In the rows, 128 means zero.
Facts:
tiple: ζ kiklos; χ a
noga: ζ nide; χ b
sitekis: Π dunar; ζ beva; χ b
flasi: Π gogim; ζ klobrosu; χ a
mobi: Π baplus; ζ drafle; χ b
zugrom: ζ gogim; χ c
beva: ζ vefluk
plobul: ζ mati; χ b
trostiplan: ζ leten; χ c
tetro: ζ mafo; χ b
braras: ζ dezogro
tepla: ζ mefliva; χ a
dretikli: Π nide; ζ brugepem; χ d
plipu: ζ rafin
gesar: Π gida; ζ nide; χ a
dudi: ζ beva; χ b
mafle: Π kagremal; ζ narafa; χ c
trazes: ζ klobrosu; χ a
baplus: Π nibrus; ζ narafa; χ c
vefluk: Π togofas
zipek: ζ nudon; χ b
batro: ζ plaka; χ b
nople: Π stasu; ζ gukol; χ b
skesis: Π plireka; ζ fidrogram; χ c
kiklos: ζ klobrosu
gropo: ζ fidrogram; χ c
dogem: ζ braras; χ d
lobren: Π fifler; ζ stenul; χ c
zotra: ζ klobrosu; χ b
gida: Π klagru; ζ beva; χ d
mopitro: ζ plipu; χ b
grestas: Π dritros; ζ nudon; χ b
dunar: ζ mafo; χ a
pipetra: Π tiple
fefam: ζ mefliva; χ b
dritros: Π reskos; ζ nofa; χ c
fidrogram: Π stagus; ζ gukol
tritra: Π trebrek; ζ pipetra; χ d
rudugen: ζ mafo; χ d
klekos: ζ nudon; χ c
klatruplun: Π sizir; ζ narafa; χ c
mafo: ζ drafle
gutrek: ζ brugepem; χ c
stevu: Π bebris; ζ nide; χ a
sizir: Π plaka; ζ brugepem; χ d
ploklok: ζ nofa; χ a
ruka: Π skobror; ζ gogim; χ b
groturum: ζ nofa; χ a
skugro: ζ leten; χ d
suflafek: ζ nudon; χ d
triplumak: Π noga; ζ kiser; χ c
gogim: Π stogan; ζ mefliva
flebritru: Π tritra; ζ klostar; χ d
floki: ζ pipetra
bebren: Π ruka; ζ kiser; χ c
flutril: Π nudon; ζ tedril; χ b
grupi: ζ nofa; χ c
stasu: ζ tedril; χ c
desidum: Π flolorel; ζ nofa; χ c
flino: Π dretikli; ζ mafo; χ c
greruk: ζ nudon; χ a
vose: Π bogro; ζ gukol; χ d
levam: ζ nide; χ a
skobror: Π pipetra; ζ nide; χ b
drikor: Π mobi; ζ rafin; χ b
motubin: ζ rafin; χ a
klistom: ζ kenem; χ d
reskos: Π gramal; ζ kenem; χ a
grakir: ζ mati; χ c
trokan: ζ fidrogram; χ c
nibrus: ζ tedril; χ b
laklok: Π zepe; ζ donin; χ c
flakades: Π triplumak; ζ kiser; χ c
nide: Π vitok; ζ vefluk
mebos: Π desidum; ζ nudon; χ b
pligra: Π trokan; ζ kiser; χ c
popu: ζ mafo; χ c
nofa: ζ rafin
stagus: Π brage
sogo: ζ floki; χ c
tiklo: Π skesis; ζ rafin; χ d
potrun: Π dezogro; ζ gogim; χ c
narafa: ζ mefliva
stogan: ζ rafin; χ d
skonum: ζ mafo; χ a
stubren: ζ pipetra; χ c
lufu: ζ tedril; χ b
klagru: Π klatruplun; ζ rafin; χ d
kekul: ζ kiser; χ c
donin: ζ mati
stubes: ζ narafa; χ b
gramal: Π vefluk; ζ braras; χ a
giga: Π didis; ζ fili; χ b
nodro: Π mafle; ζ plipu; χ b
geklur: Π flumuber; ζ beva; χ d
tedril: ζ dezogro
figun: Π dridom; ζ plaka; χ d
neplili: Π tiklo; ζ nudon; χ b
zoflas: Π stuste; ζ drafle
dridom: ζ narafa; χ c
trebrek: ζ kiklos; χ a
mati: Π kifan
zuri: ζ plaka; χ c
greflabri: Π nodro; ζ brugepem; χ d
kifan: Π flebritru; ζ nide; χ d
nudon: Π felur; ζ drafle
bredromus: Π ploklok; ζ rafin; χ d
didis: Π neplili; ζ floki; χ b
drodom: ζ braras; χ c
griflik: ζ fili; χ b
plida: Π stubren; ζ tedril; χ c
bogro: Π grestas; ζ plipu; χ b
skekim: ζ mati; χ d
fifler: Π flutril; ζ nudon; χ c
plobru: Π greflabri; ζ gogim; χ a
trazor: Π sedor; ζ kiklos; χ c
vitok: Π digir; ζ fili; χ b
floskes: Π domur; ζ stenul; χ c
vudres: Π mati; ζ nofa; χ c
bebri: ζ donin; χ c
groskil: ζ pipetra; χ d
kudre: ζ tedril; χ c
pluvon: ζ brugepem; χ d
klatrum: Π figun; ζ kiser; χ c
fluruk: Π flakades; ζ kenem; χ a
felur: Π plobru; ζ fili; χ b
leten: Π lobren; ζ pipetra
zepe: Π flino; ζ mafo; χ a
kagremal: Π vudres; ζ brugepem; χ b
flumuber: Π trazor; ζ gogim; χ c
domur: Π drikor; ζ gogim; χ b
flozos: Π pligi; ζ zoflas; χ b
flolorel: Π pligra; ζ mafo; χ a
sedor: ζ fili; χ b
stenul: ζ klobrosu
klogil: ζ rafin; χ d
plaka: Π klatrum; ζ klostar
brugepem: ζ mefliva
brogre: Π stevu; ζ rafin; χ c
togofas: Π geklur; ζ klobrosu; χ b
plireka: Π plipu; ζ nofa; χ c
klelus: Π zoflas; ζ vefluk; χ a
bebris: ζ gogim; χ c
digir: ζ kiklos; χ a
dretes: ζ mefliva; χ c
brage: Π fluruk; ζ vefluk; χ c
stustuk: Π fili; ζ leten; χ c
lidogruk: ζ gukol; χ a
pligi: Π potrun; ζ narafa; χ c
stuste: Π bredromus; ζ plaka; χ b
brodal: ζ leten; χ a

Known rows:
[129 157 131 101 121 108 139  78 128 105 137 147 143 135 118 146 132 118
 151 129 155 139 148 115 156 101 155 148 134 124 125 139] -> sogo
[133 165 127  89 130 109 137  47 134  91 118 126 144 121 118 146 110 110
 164 126 161 143 139 118 149 114 133 138 133 123 123 141] -> zugrom
[124 152 130  96 118 105 140 151 135 135 132 167 121 134 122 139 121 117
 131 119 136 144 142  94 130 101 149 136 137 133 115 119] -> fidrogram
[122 153 130  98 121 105 142 131 134 148 140 141 116 139 125 146 135 122
 120 122 137 147 145 107 133 102 154 142 142 133 117 121] -> stenul
[134 155 132  99 163 102 143 109 123 124 121 169 140 129 117 152 118 137
 148 120 141 146 137 110 149  93 161 146 147 131 126 136] -> brodal
[129 149 138 100 115 107 136  75 123 113 152 122 158 136 111 148 102  82
 155 124 147 133 147 119 134 102 153 142 141 132 117 145] -> popu
[118 142 144 101 133 111 142  85 118 131 124 155 137 158 121 156 133 139
 159 117 156 142 142  83 159 102 143 135 141 129 117 127] -> skekim
[137 162 129  88 170 103 142  85 128 113 103 152 141 116 116 153  97 129
 158 118 145 150 130 112 142 104 142 138 146 132 124 138] -> tepla
[133 166 125  91 128 109 137  54 133  93 118 129 144 123 118 149 115 108
 164 126 159 143 139 125 152 112 130 138 134 123 122 141] -> mafle
[140 153 128  96 135 116 136   6 125  95 130 138 133 120 107 157 109 106
 169 131 152 146 146 137 144 120 134 144 135 132 131 149] -> dridom
[124 166 132 101 151  98 145 136 137 130 114 178 151 128 134 142 137 153
 147 120 152 142 133  91 159  81 166 145 143 122 123 131] -> gesar
[140 155 130 100 138 102 135 119 115  67 121 136 145 152 109 156  93 115
 159 120 140 139 145 114 164  97 145 145 134 114 125 136] -> vudres
[140 152 134  95 146 101 136 112 113  63 123 137 144 151 108 149  89 115
 156 121 144 141 148  94 160 100 154 147 131 116 127 136] -> desidum
[141 149 128  96 145  98 143 113 106  66 124 129 146 147 108 144  83 120
 159 122 145 141 149  88 159 102 148 146 126 111 125 144] -> dritros
[130 128 135 103 134 107 146 113 113 130 140 118 157 137 118 151  76 101
 135 122 157 137 145  93 114  93 147 119 144 129 123 153] -> grestas
[129 128 156 104 123 112 137  96 135 127 148 135 158 136 124 161  57 100
 136 119 150 139 144  88 103  89 154 128 149 132 128 145] -> neplili
[138 132 129 100 162 103 147 142 104  91 113 134 143 148 118 151  72 134
 137 121 158 145 146  71 136  92 147 123 134 114 132 146] -> bogro
[121 146 148  94 146 102 142 121 117 106 115 129 142 172 124 156 100 142
 153 110 151 145 139  59 164  96 144 137 139 117 116 120] -> klagru
[127 135 149 108 131 114 141  72 140 131 140 137 139 139 135 167 101 143
 125 128 158 148 148  96 127  88 160 141 146 124 139 142] -> nibrus
[122 154 130  97 131 104 142 109 131 154 142 113 114 145 124 152 135 122
 113 124 137 149 145 120 134 105 154 145 146 133 118 124] -> fili

Rows:
No name comes twice in this set of rows, the named rows included.
[123 145 134  95 167 105 141 123  94 102 107 142 132 176 110 154 131 133
 153 113 155 142 141  79 175 102 145 129 140 126 117 121]	bredromus
[141 155 126  92 206  95 141 133  97  92 106 127 132 154 104 158 104 131
 135 115 137 150 138 112 164  97 164 145 149 126 128 133]	ploklok
[129 129 154 104 125 112 138  96 136 123 144 138 154 135 125 161  65 109
 136 121 153 141 144  88 108  89 154 128 148 130 130 143]	mobi
[123 141 135 110 142 114 141 102 128 128 126 168 137 139 130 156 135 141
 129 130 168 141 145  98 141  86 164 129 143 126 136 138]	dudi
[128 158 124 101 124 108 138 103 122  98 126 172 144 134 115 138 145 116
 159 128 160 134 146 109 163  98 156 141 130 124 123 137]	plida
[123 143 119  98 163 109 137 156  98 117 112 148 143 146 110 145 136  92
 124 120 173 132 139 107 139  93 156 105 148 135 121 134]	flozos
[123 138 130 101 127 106 152 109 106 126 116 169 145 149 117 140 118 140
 174 116 157 139 141  64 158 102 131 126 129 122 112 137]	vose
[140 147 147  97 119 104 135 107 134  61 130 169 153 136 115 145  60 121
 172 120 140 139 147  73 145  96 149 150 126 115 128 138]	brogre
[120 152 125  94 129 102 140 145 117 154 143 113 124 145 113 143 132  85
 114 118 138 141 142 121 124 106 152 131 150 142 106 123]	zoflas
[127 135 157  98 138 107 140  96 121 101 124 155 141 164 120 160  76 144
 167 111 142 146 143  56 152  99 141 141 137 121 122 126]	tiklo
[130 134 146 104 130 113 137 117 137 106 125 182 147 130 129 153  78 131
 146 122 158 141 143  72 123  87 152 126 138 125 134 137]	giga
[143 151 135  92 188  95 140 143 108  82 106 159 140 144 107 154  73 135
 152 113 130 148 137  90 154  92 160 145 144 124 128 133]	groturum

Now the same nodes, written a new way:
Known rows:
[118 111 131 122 147 135  91 122 148 135 131 131 132 153 146 123 100 134
 145 130 114 101 131 118 123 123 134 143 115 146] -> nople
[133 124 149 117 104 116 115  96 144 137 128 139 107 141 139 150 123 107
 135 118  88 107 132 125 122 110 127 151 127 122] -> flasi
[106 120 140 114 142 133 106 134 134 138 130 133 138 152 164 102 111 138
 133 132 116 107 136 108 102 125 130 117 119 141] -> plobul
[135 138  68 166 191 151 210 110 100 114  94 101 140  86  67 107 163  99
 107 123 132 206 107 152 158 125 123 198 119 132] -> mati
[125 143 135 119  98 147  56 127 118 120 128 134 106 120 108 129 116 120
 146 111 131 108 146 151 188 135 118  87 140 141] -> desidum
[128 145 119 107  87  95 123 118 182 105 150 122 107 172 126 145 104  98
 127 124 112 102 105 136 110 138 106 141 130 106] -> flolorel
[118 180  30 136 162 102 251 163 167  74 117  78 131 138  67 101 141  99
  95 128 183 210  41 147  95 174  84 130 117 102] -> mafo
[117 154 130  98  86  93 138 135 167 108 147 124 113 169 145 122 115  99
 113 130 112 111 109 126  86 141 100 113 135 102] -> skonum
[141 109 146 134  93 113 105 121 124 129 165 127 167 125 140 168 122 158
 135 124 159  98 159 140 115 141 147 166 144 125] -> dretikli
[138  72 149 111 108  76 115 104 127  92 153 138 155 127 127 165 126 113
 144 122  96  98 151 123 121 124 137 142 167 108] -> plobru
[108 122 143 115 143 132 103 139 133 139 130 133 135 153 163 104 111 137
 134 133 115 109 135 109 100 125 131 115 122 142] -> sedor
[103 141 114 107 131 115 118 157 174 112 146 118 131 181 154  96  97 128
 125 143 136 104 109 114  88 150 109 110 121 126] -> zipek
[110  91 126 117 151 125 103 116 162 141 119 139 126 145 144 134 111 142
 170 130 109  94 126  92 128 122 135 133 127 151] -> flutril
[ 98 166 140 102  91 133  74 138 104 154 128 123 135 105 150 122 146 122
 138 108 151 106 148 140 127 158 109 110 158 149] -> stogan
[126 140  85 150 183 141 226 123  92 125  86 108 142  80  85 112 169 116
 107 110 145 215  95 132 121 124 126 142 115 133] -> kiser
[120  90 150 116 145 111 103 139 112 108 152 131 177 146 159 115 105 147
 124 132 125 110 153 120  91 129 148 117 132 131] -> stubes
[130 139  93 161 193 158 244 111  96 155  70 118 123  76  97 112 180 125
 111 119 128 216  94 114 121 103 133 157 101 137] -> beva
[121 136 159 110  98 120 129 111 127 140 128 141 113 139 158 122 134 110
 117 123  86 113 138 115 103 110 122 127 132 117] -> trebrek
[107 120 142 117 143 137 109 133 134 144 126 136 133 151 166 101 114 140
 134 134 112 106 135 103 103 121 132 119 115 144] -> zotra
[136 101 168 109 101  88 123 117 103 101 156 135 160 132 148 142 124 118
 111 119 104 117 154 131  91 120 140 121 148 103] -> tepla

Rows:
No name comes twice in this set of rows, the named rows included.
[143 144 114 133  86 127 120 144 184 102 155 126 100 174 113 135  96 139
 129 144 149 101 113 134 148 141 115 108 118 106]	flino
[126 147 119 108  82  99 127 114 183 104 150 121 109 175 124 144 101 104
 128 118 115 102 108 137 108 139 106 141 127 107]	zepe
[133 147 143 127 111 138  43 140 113 131 130 128  95 126 102 136 111 116
 153 119 124 123 144 155 176 132 117  84 151 143]	dritros
[127 116 141 131 163 129  79 133 145 156 131 127 116 161 139 133  97 131
 154 140 104 118 131 121 109 115 134 143 125 151]	togofas
[153 122 147 144 117 138 102 135 142 143 135 142  91 142 125 144 117 139
 140 152 118 112 137 123 157 111 136 116 127 122]	trazor
[144 131  71 147 203 135 204 111 104 123  76 113 135  64  85 146 165 100
 102 112 146 199  69 152 151 128 136 168  88 132]	plaka
[113 134 103 117 124 122 106 134 190 107 151 116 129 188 130 118  80 135
 141 129 140  96 108 126 109 148 116 136 109 133]	neplili
[123 147 130 126 103 153  54 130 111 113 134 131 108 122 110 103 122 105
 134 131 117 101 161 154 204 137 111 112 152 134]	vudres
[114 153 146 110  94 146  72 142 102 122 125 136 111 115 128 108 127 122
 131 116 131 115 150 140 166 138 114  59 144 136]	grupi
[106  90 122 116 151 118  98 120 160 130 125 135 132 145 141 130 111 136
 169 134 111  90 128  96 132 129 129 131 137 149]	felur
[121 134 158 104  97 113 126 113 128 134 130 139 118 138 155 127 132 110
 119 119  92 114 135 119 100 116 121 120 135 116]	lidogruk
[130 142 135 134 106 135 103 126 140 162 141 128 124 129 151 143 136 135
 133 145 136  94 145 129 133 135 127 179 140 132]	tritra
[137 125 110 124  99 106 122 148 191 102 148 130  96 162 113 144 109 134
 147 154 144  95 106 118 153 146 111  95 137 107]	fifler
[141 130  88 175 186 172 238  85 117 163  70 121 115  82  82 133 165 134
 128 107 128 211  94 116 143  92 141 190  85 145]	nide

The same nodes again, as new rows of numbers:
Known rows:
[101 153 163 153  79 102  93 138 107 101 143  80 158  49 133 131 111 122
 122 156 125 135 192 119 149 133 135 145 128 127 172 133  68] -> tritra
[145 120 122 130 170 146 143 109 124 139 151 122 118 112 123 102 135  72
 124 113 129  93 132 134 163  98 126 125 138 121 115 131 114] -> drodom
[139  81 128 137 134 155  83 126  98 154  93 135 101  93 127 117  95 126
 142 154 166 145 163 182 101 149 167 139 134 120 220 128 136] -> greflabri
[136 158 128 120 106 141 146 114  96 125  82 122 123 122 145 112 123  77
 126  66 179 145 129 116 113 124 145 119 176 134 116 163  64] -> flino
[121 186 163 105  90  73 124  99  83 102  88 148 150 178 123 155 127 160
 137  88  72 135  92 122  52 140 140 113 130 121 102 107 127] -> tetro
[118  93  93 129 103 126 126 143 170 147 139 139  88  50 114  96 145  83
 133 114 143 131 118  77 162 129 133 123 151 146 137 151 107] -> groturum
[ 83 102 139 157 122 149 142 123  93 144  97 119  52 124 114 180 139  81
 123 151 113 122 130 109 127  79 112  94 136 132 115 137 125] -> lobren
[111 149 151 117  98  85 113 128 125 123 123 156 134 148 110 140 131 164
 137 129  62 131  99 113  83 143 129 120 108 125 118 102 163] -> didis
[109 149 152 119  98  84 112 124 117 125 124 156 132 143 107 140 131 165
 137 130  62 131 102 115  81 141 131 120 109 124 122 100 161] -> griflik
[172 143 145 128 148 123 114 125 123 120 129  91 140 129 130 118 133 101
 142 140  91  92 131 149 148 124 134 144 120 102 151 117 119] -> skekim
[169 182 108 120 160 106  99 131 116 142 152 150 187  96 105 117 154 173
 147  93  76 116  72 129 116 132 130 131 100  95 123  78 130] -> sedor
[134 150 137 123 108  82  96 152 149 120 120 145 158  85  97 136 133 137
 133 111 123 160 105 107  90 164 150 137 123 130 157 112 124] -> lufu
[115 107  98 124 120 132 145 135 155 102 129 117 139 202 159 178 129 216
 124 178 147 141 125 139 135 134  95 136 109 142 108 128 158] -> donin
[122 122 115 133 112 154 133 137 130 149 119 132 105  83 132  98 127  86
 126 105 165 141 139 109 143 125 135 125 152 139 136 156  96] -> triplumak
[136 150 142 123 110  79  97 152 149 120 116 143 158  94  96 137 132 133
 130 110 125 161 107 110  85 165 152 136 123 130 157 114 128] -> nople
[148 138 133 130  91 126 103 153 131 127  94  99 125 103 137 117 124 115
 147 135 129 139 136 124 131 151 141 144 134 122 173 141 102] -> groskil
[ 95 117 121 127 104 155 148 109 104 150 126 145  79 134 144 104 125 121
 133 125 107 113 133 114 139 102 114 109 139 135 100 144 128] -> stubren
[131 126 160 149 199 184 138 121  98 164 164 135 129 111 118  89 109  81
 108 123 145 110 170 169 145 102 136 122 118 112 126 124 142] -> potrun
[122 136 146 125  81 128 118 125 108 128 102 111  99 159 148 122 124 143
 152 154  67 111 129 128 126 127 120 127 121 117 136 130 138] -> skugro
[106 113 151 130 136 101  78 118 108 133 151 176 167  59  95 115  91 164
 116 129 156 161 168 163  74 164 174 138 117 132 192  99 143] -> kagremal

Rows:
No name comes twice in this set of rows, the named rows included.
[101  92 116 153 136 124 137 148 144  96 102  91 109 189 130 251 142 177
 114 205 152 149 122 132 126 113  92 121 106 139 122 119 154]	leten
[107  99  92 134 120 109 118 130 161  79 162 106 186 101 150 170 112 202
 104 173 213 159 178 142 155 147 118 157 125 156 155 130  99]	mati

The same nodes again, as new rows of numbers:
Known rows:
[168 116 171 111 160 126 120 138 136 174 175 166  77  84 172 143 125 149
  69 134 104  90 161 136 172 151 145 129 161 149 132  92 178  83 150 101] -> plireka
[121  95 123  89 111 104 143 161 170 120 107  94 143 119 133 124 114 120
 146 119 108 103 127 156 140 149 111 136 151 170 139  97  87 139 123 187] -> trazes
[124  91 143  82  91 124 156 162 177  84 127  76 171 161 114  85  96 163
 146  83  96 132 107 159 165 172 179  79 149 167  63  96  88 169 143 187] -> gesar
[ 82 156  80 171 154  96 117  81 149 157  84 164 170  91  87 155 165  78
  77 173 169 167 152 134  79  89 179  94  72  85 145 135 163 146  64 117] -> gogim
[ 82 158 104 161 159 141 117 169 126  96 172 111 167 152  88  71 158  77
 141 106 185  90 154 150 104  89 163 116 137 121 152  91 169  85  63 108] -> flumuber
[149 104 108 145 159 186 124 168 144 107 173  88 135 126 112  78  93 169
 107 107  99 132 142 128 146 156 171 138 154 161  88 118 147  96 120 126] -> floskes
[161  90  81 160  88 123  93 135 172 103 144 105 104 161 155 100 123 168
 114  84 122 121 136 102 140  91  93 158 138 128 134 168 133 117 152 133] -> didis
[117  94  85 113  88  99 111 158 129  95 127 104 118 165 138  91 140 160
 143  85 158 137 104 105 145  92  92 156 133 126 140 158 118 127 151 118] -> togofas
[119  99 165  90  95  99 148 167 169 128 101 114 112 126 166 152 138  86
 148  88 123  83 152 158  99 110  92 134 156 170 148  97  88 151 124 184] -> tiple
[ 99 158 100 169 167 179  67 170 118 174 171 150  97  85 103 137 162  79
 153 153 181  81 165 153  80  90  89 160 128 170 153  97 173  84  64 109] -> dridom
[162  93  95  95  92 111  96 142 124 145 115 127 137 165 142 150 146 156
 155  97 164 132  92 111 136  88 103 165 100 132 126 117 129 114 151 128] -> felur
[154  93  82 120  91 116  94 118 135 101 132  98 156 163 107  90 120 170
 149 123 113 164  97 113 168  98 110 157 124 136 116 157 124 117 154 125] -> nople
[139 142 170 110 154 173 135 168  99 122 166 130 136 127 137 116 131 145
 144 106 120 126 150 150 127 110 143 140 157 158 131 100 134 108 125 109] -> grakir
[169 140 149 170 179 125 141  79  88 160  84 143  87 125 164 161 141  81
  91 158 145 171  74  87  79 176 177 166  69  79 139 148 179 167 143 167] -> nudon
[ 83 147  81 171 148  97 123  80 150 158  86 162 170  94  89 157 160  77
  72 173 157 165 147 126  82  91 179 100  72  84 139 149 163 154  69 120] -> mefliva
[ 88 120  91 148 134  99 145  90 110 156  85 161 122 114 129 160 131 114
  69 165  99 169 109 100  79 161 175 120  86  87  86 172 139 172 116 129] -> donin
[ 89 118  92 139 127 101 147  98 111 151  83 157 122 125 129 161 126 125
  69 162  97 170 113  99  80 159 176 114  83  92  78 173 126 174 117 131] -> stenul
[110 103  86 133 153 103 109 121 176 150 114 106 169 118  92 137 153  80
 154 158 180  84 146 163 111  88 155 143  96 166 153  91  91  88  73 185] -> plobru
[ 92  95 104  80 138 112 147 168 124 103 102  79 170 142  90 102  99 166
 158 159  95 154  91 158 160 172 134 115 133 172  99  98  88 163 129 187] -> klelus
[154 109 172  83 175 182 127 169  98 169 160 117 131 165 140 156 129 121
 148 103 164  98  98 129  89  92 175 165 115 161  80  90 145 100 141 135] -> lobren

Rows:
No name comes twice in this set of rows, the named rows included.
[129  90  90 128  90 156 143 168 178  98 143  77 112 143 155  94  92 157
 111  82  97  80 152 135  97 151 114 123 150 172 114 124  87 151 114 191]	stevu
[109 107  86 140 128 100 119 125 177 127 118 104 171  95  93 116 144  80
 152 152 168  89 154 163 132  91 131 124 128 166 150  92  89  95  74 184]	tepla
[156 119 159 156 132 182 133 169 153 118 172 114 102 124 158 102 116 149
  96  86 117  95 159 136 110 110 151 143 158 150 128 110 151  96 120 118]	skesis
[173 106  86 167 112 133  93  84  93  88  86  82 135 146 132  75 125 167
 160 118 127 172  72 107 171 153  96 166 110  83 152 161 167 111 152 137]	mebos

